Below is a small trained network, with its code and all its weights. Each question gives an input and a target symbol and asks what happens when units are switched off, that is, made to give their printed mean instead of their output.

import numpy as np


def w(rows, s, z=0):
    codes = np.array(rows[::2]) - 128.0
    scale = np.full(codes.shape[1], s)
    scale[-1] = z or s
    return codes * scale


def f(y):
    return y / 2 * (1 + np.tanh(0.7978845608 * (y + 0.044715 * y**3)))


def softmax(a):
    e = np.exp(a - a.max(-1, keepdims=True))
    return e / e.sum(-1, keepdims=True)


def log_softmax(a):
    a = a - a.max(-1, keepdims=True)
    return a - np.log(np.exp(a).sum(-1, keepdims=True))


def net(x, mask):
    ids = ['ΓΘΠΣΦΨαεηλμξ'.index(c) for c in x.split()]
    T = len(ids)
    res = E[ids] + P[:T]
    u = 0
    for l in range(2):
        r = res
        for j in range(3):
            rows = slice(3 * j, 3 * j + 3)
            q, k, v = (r @ M[l][rows].T for M in (Q, K, V))
            z = softmax(np.where(np.tri(T) > 0, q @ k.T / 3**0.5, -1e9)) @ v
            o = O[l][rows]
            res = res + np.where(mask[u + j], z, o[:, -1]) @ o[:, :-1]
        u += 3
        y = f(res @ A[l][:, :-1].T + A[l][:, -1])
        res = res + np.where(mask[u : u + 12], y, B[l][:, -1]) @ B[l][:, :-1]
        u += 12
    return log_softmax(res[-1] @ U[:, :-1].T + U[:, -1])


Q, K, V, O, A, B = {}, {}, {}, {}, {}, {}
E = w([
[142,203,162,10,155,128,59],'Γ',
[179,128,157,108,158,88,219],'Θ',
[75,197,219,80,127,126,139],'Π',
[136,104,92,163,76,219,74],'Σ',
[102,85,23,131,123,163,110],'Φ',
[97,132,53,197,115,135,115],'Ψ',
[107,235,74,84,176,141,80],'α',
[118,38,101,133,100,141,198],'ε',
[179,181,100,111,195,101,161],'η',
[206,171,184,221,122,133,217],'λ',
[47,89,58,64,127,102,100],'μ',
[62,160,75,152,119,70,95],'ξ',
],0.013)
P = w([
[88,78,188,135,254,98,66],'0',
[131,126,170,129,239,110,88],'1',
[105,128,157,135,192,156,100],'2',
[96,134,146,127,168,175,117],'3',
[97,140,137,119,148,181,135],'4',
[101,144,123,111,134,177,151],'5',
[108,148,112,100,118,169,162],'6',
[111,157,105,97,101,163,174],'7',
[122,163,93,91,89,156,187],'8',
[132,166,78,87,74,145,194],'9',
[141,174,66,82,61,138,202],'10',
[145,174,52,79,41,128,209],'11',
[154,179,47,86,26,111,214],'12',
],0.006)
Q[0] = w([
[74,124,120,169,103,145,196],'0.h0',
[93,192,106,131,165,211,187],'0.h0',
[97,120,114,187,207,138,106],'0.h0',
[177,97,147,167,2,166,90],'0.h1',
[139,84,140,144,91,166,42],'0.h1',
[107,125,104,41,117,116,176],'0.h1',
[134,129,131,121,124,134,131],'0.h2',
[121,127,128,133,130,129,131],'0.h2',
[128,121,133,122,123,129,124],'0.h2',
],0.022)
K[0] = w([
[83,167,91,153,113,124,240],'0.h0',
[56,218,74,121,188,180,155],'0.h0',
[114,117,101,216,202,86,126],'0.h0',
[202,39,191,192,62,183,75],'0.h1',
[168,50,155,107,150,124,3],'0.h1',
[113,167,60,42,78,150,165],'0.h1',
[126,117,132,140,122,125,135],'0.h2',
[129,125,128,120,128,126,126],'0.h2',
[115,129,129,129,132,130,138],'0.h2',
],0.017)
V[0] = w([
[141,134,98,93,109,137,156],'0.h0',
[120,155,102,114,89,127,152],'0.h0',
[122,170,100,120,85,146,163],'0.h0',
[108,107,129,109,168,176,138],'0.h1',
[141,124,154,158,129,77,104],'0.h1',
[121,78,168,143,205,133,106],'0.h1',
[128,109,159,152,191,128,89],'0.h2',
[115,55,170,179,250,111,79],'0.h2',
[110,111,122,134,119,103,144],'0.h2',
],0.011)
O[0] = w([
[153,119,145,112,122,97,84,167],'0.h0',
[147,120,146,135,109,121,85,163],'0.h0',
[136,112,149,143,114,120,80,189],'0.h0',
[152,78,115,133,132,76,101,193],'0.h1',
[75,125,126,100,114,198,163,14],'0.h1',
[90,43,104,87,119,147,138,53],'0.h1',
[123,109,144,179,191,141,127,219],'0.h2',
[90,81,158,193,254,158,149,250],'0.h2',
[112,115,123,118,124,149,146,81],'0.h2',
],0.0071,0.0027)
A[0] = w([
[89,142,140,232,77,125,179,17],'0.n0',
[144,148,136,77,116,181,101,47],'0.n1',
[130,135,10,100,101,181,202,62],'0.n2',
[136,18,201,157,2,202,150,6],'0.n3',
[81,118,111,121,119,64,74,111],'0.n4',
[102,139,63,143,127,136,73,123],'0.n5',
[113,177,195,154,166,68,99,42],'0.n6',
[169,124,201,19,165,144,103,43],'0.n7',
[74,142,142,116,118,208,129,1],'0.n8',
[64,128,178,114,50,169,139,117],'0.n9',
[100,70,110,147,62,124,190,1],'0.n10',
[203,126,200,197,132,192,72,117],'0.n11',
],0.0087,0.0023)
B[0] = w([
[79,145,82,122,105,233,132,137],'0.n0',
[178,142,128,163,144,100,133,122],'0.n1',
[116,106,138,149,86,112,29,162],'0.n2',
[206,198,125,130,218,2,179,128],'0.n3',
[41,160,119,93,99,163,137,177],'0.n4',
[81,84,135,77,109,196,136,232],'0.n5',
[115,71,174,57,125,201,108,250],'0.n6',
[113,89,120,254,82,129,108,192],'0.n7',
[142,94,130,149,149,78,131,97],'0.n8',
[81,68,139,120,60,109,60,109],'0.n9',
[206,142,129,172,147,175,43,104],'0.n10',
[90,65,149,2,121,148,98,169],'0.n11',
],0.0098,0.0023)
Q[1] = w([
[224,146,136,167,185,130,195],'1.h0',
[153,146,146,84,107,211,198],'1.h0',
[114,129,166,141,98,178,16],'1.h0',
[183,115,217,172,139,72,168],'1.h1',
[61,47,143,147,4,167,95],'1.h1',
[37,144,158,72,91,196,16],'1.h1',
[52,93,182,85,44,193,43],'1.h2',
[91,98,168,116,104,72,171],'1.h2',
[188,79,121,151,106,178,107],'1.h2',
],0.02)
K[1] = w([
[107,68,103,167,177,174,143],'1.h0',
[151,120,154,112,124,223,180],'1.h0',
[180,161,81,114,52,102,119],'1.h0',
[108,101,43,165,152,165,136],'1.h1',
[115,179,52,128,5,86,155],'1.h1',
[226,176,117,81,59,124,120],'1.h1',
[187,203,91,97,13,106,131],'1.h2',
[115,143,54,170,116,148,143],'1.h2',
[73,149,155,103,115,73,148],'1.h2',
],0.021)
V[1] = w([
[165,131,132,127,175,182,111],'1.h0',
[112,92,134,160,141,151,107],'1.h0',
[146,134,81,127,158,122,85],'1.h0',
[122,186,7,107,186,95,167],'1.h1',
[189,169,210,128,192,54,144],'1.h1',
[80,200,130,79,148,162,21],'1.h1',
[100,204,130,247,116,169,134],'1.h2',
[30,172,133,93,127,89,217],'1.h2',
[154,156,158,71,139,203,184],'1.h2',
],0.019)
O[1] = w([
[89,131,164,85,91,90,136,253],'1.h0',
[146,170,127,93,68,112,106,228],'1.h0',
[172,149,177,126,146,108,166,144],'1.h0',
[34,90,187,187,174,76,186,181],'1.h1',
[81,23,72,70,106,164,147,125],'1.h1',
[169,102,239,78,72,100,128,254],'1.h1',
[141,127,99,70,240,68,77,102],'1.h2',
[168,4,176,192,149,150,83,209],'1.h2',
[224,107,107,153,126,127,204,233],'1.h2',
],0.012,0.009)
A[1] = w([
[166,163,166,150,134,106,86,82],'1.n0',
[154,71,144,106,97,138,134,4],'1.n1',
[105,154,72,164,126,203,149,114],'1.n2',
[102,169,83,177,175,143,93,156],'1.n3',
[110,163,205,109,162,255,154,125],'1.n4',
[129,167,132,60,109,160,151,51],'1.n5',
[131,147,125,167,85,189,185,96],'1.n6',
[152,112,86,59,104,106,171,91],'1.n7',
[111,142,133,216,111,122,148,9],'1.n8',
[121,137,137,167,156,112,194,41],'1.n9',
[110,143,126,128,123,67,69,70],'1.n10',
[24,158,137,170,112,94,118,100],'1.n11',
],0.0094,0.0032)
B[1] = w([
[60,77,42,146,146,174,168,247],'1.n0',
[173,213,111,57,132,86,170,249],'1.n1',
[225,96,194,114,100,10,57,148],'1.n2',
[173,121,142,52,95,1,99,140],'1.n3',
[186,151,84,190,67,102,106,187],'1.n4',
[48,90,117,209,109,64,65,201],'1.n5',
[82,130,37,195,164,47,119,174],'1.n6',
[69,82,200,135,209,214,108,218],'1.n7',
[73,99,159,49,50,218,89,169],'1.n8',
[149,196,110,107,54,151,38,187],'1.n9',
[113,110,179,150,241,151,121,169],'1.n10',
[210,217,96,89,160,188,216,210],'1.n11',
],0.0077,0.014)
U = w([
[103,159,138,91,116,136,76,134],'Γ',
[167,81,94,132,106,91,122,60],'Θ',
[206,143,106,70,65,199,100,121],'Π',
[140,169,88,175,63,108,142,126],'Σ',
[171,238,136,112,121,195,168,152],'Φ',
[168,184,135,146,178,113,143,132],'Ψ',
[185,141,182,89,77,104,172,82],'α',
[175,192,72,58,107,95,156,38],'ε',
[106,107,82,105,107,185,213,252],'η',
[252,150,92,168,139,154,187,177],'λ',
[163,127,164,174,72,212,148,94],'μ',
[166,102,169,186,147,148,127,120],'ξ',
],0.0033)

Each question gives the input, a string of symbols that net reads in full, and the target symbol t.
The units are the heads (3 rows each of Q, K, V and O) and the neurons (one row each of A and B). Each row of codes is followed by its name. A weight is (code - 128) times the scale printed after its matrix; where a second scale follows, it is the last column's (O, A, B and U).
mask holds one flag per unit, layer by layer, with each layer's heads first. A switched-off unit (its flag False) gives its mean, the last column of its rows in O or B, instead of its output. The means were averaged over made-up inputs and are rounded, as every weight is.
A unit's drop is (log p(t) with every unit on - log p(t) with that unit switched off) / (log p(t) with every unit on - log p(t) with every unit switched off).
The circuit of an input: a set's keep is (log p(t) with only the set's units on - log p(t) with every unit switched off) / (log p(t) with every unit on - log p(t) with every unit switched off). Starting from the 12 units with the biggest drops (on a tie, the unit counted first), units are removed one at a time, each time the one whose removal leaves the highest keep (on an exact tie, the one counted first), for as long as the keep stays at least 0.8.
circuit, biggest first: the units of the circuit, biggest drop first
top k neurons: the k neurons with the biggest drops, biggest first
top k neurons in layer l: the k neurons of layer l with the biggest drops, biggest first
which heads matter: for each layer, one digit per head in row order, 1 if its drop is at least 0.15 and else 0, layers parted by /
input ξ ξ λ Σ, target Σ: which heads matter -> 001 / 011
input μ Γ η Π η η λ Φ Π ε Φ Ψ η, target μ: top neuron -> 1.n8
input ξ η ε Φ, target ε: top 3 neurons -> 0.n3, 0.n5, 0.n2
input Γ α Φ Θ, target Γ: top 2 neurons -> 0.n7, 1.n5
input α α μ, target α: which heads matter -> 000 / 010
input λ Φ Φ ε α η Π η Π η, target λ: which heads matter -> 111 / 011
input η ε η Ψ Γ Π μ, target Π: circuit, biggest first -> 1.h1, 0.n7
input ε α η Π ξ Ψ λ Γ, target Γ: top 3 neurons -> 0.n7, 0.n0, 1.n5
input ξ η α Π Φ Θ Π α ε μ Π μ, target Π: circuit, biggest first -> 1.h1, 0.h0
input μ α η, target μ: circuit, biggest first -> 1.h2, 0.h1, 0.n4
input η μ Ψ, target μ: which heads matter -> 110 / 011
input α η Ψ, target η: circuit, biggest first -> 1.h1, 0.n5
input Φ Π Φ Σ η ξ Ψ η Θ Π η, target Φ: which heads matter -> 111 / 011
input η Θ Ψ ε μ α α μ η Π μ μ ε, target η: circuit, biggest first -> 0.n3, 0.h2, 1.h1
input Σ Φ Π ξ Θ Γ ε Γ ε λ η ξ, target η: circuit, biggest first -> 1.h1, 0.n5, 0.n7
input η α Γ μ Φ α Π, target α: circuit, biggest first -> 1.h1
input η Φ Σ Φ η α Π, target α: circuit, biggest first -> 1.h1, 0.n6, 0.h1
input Π Π Φ α Π η, target Π: which heads matter -> 000 / 010
input Ψ Π μ μ α λ Ψ, target λ: top 2 neurons in layer 0 -> 0.n11, 0.n0
input η λ Φ, target λ: which heads matter -> 110 / 011
input η Π α η η ξ Γ η η, target η: circuit, biggest first -> 1.h1, 0.h2
input Θ Π Θ α η α Γ ε, target Θ: top neuron -> 1.n2
input Ψ μ Π Θ Γ η ξ, target η: which heads matter -> 000 / 010
input α η μ Ψ α α η η Φ Π Π Ψ η, target α: circuit, biggest first -> 1.h1, 0.n6
input Σ α Π α Π η Π α λ λ η Θ, target Σ: circuit, biggest first -> 0.n11, 1.h2, 1.n6
input Γ Γ Π, target Γ: which heads matter -> 110 / 011
input η α Π Ψ, target Π: circuit, biggest first -> 1.h1
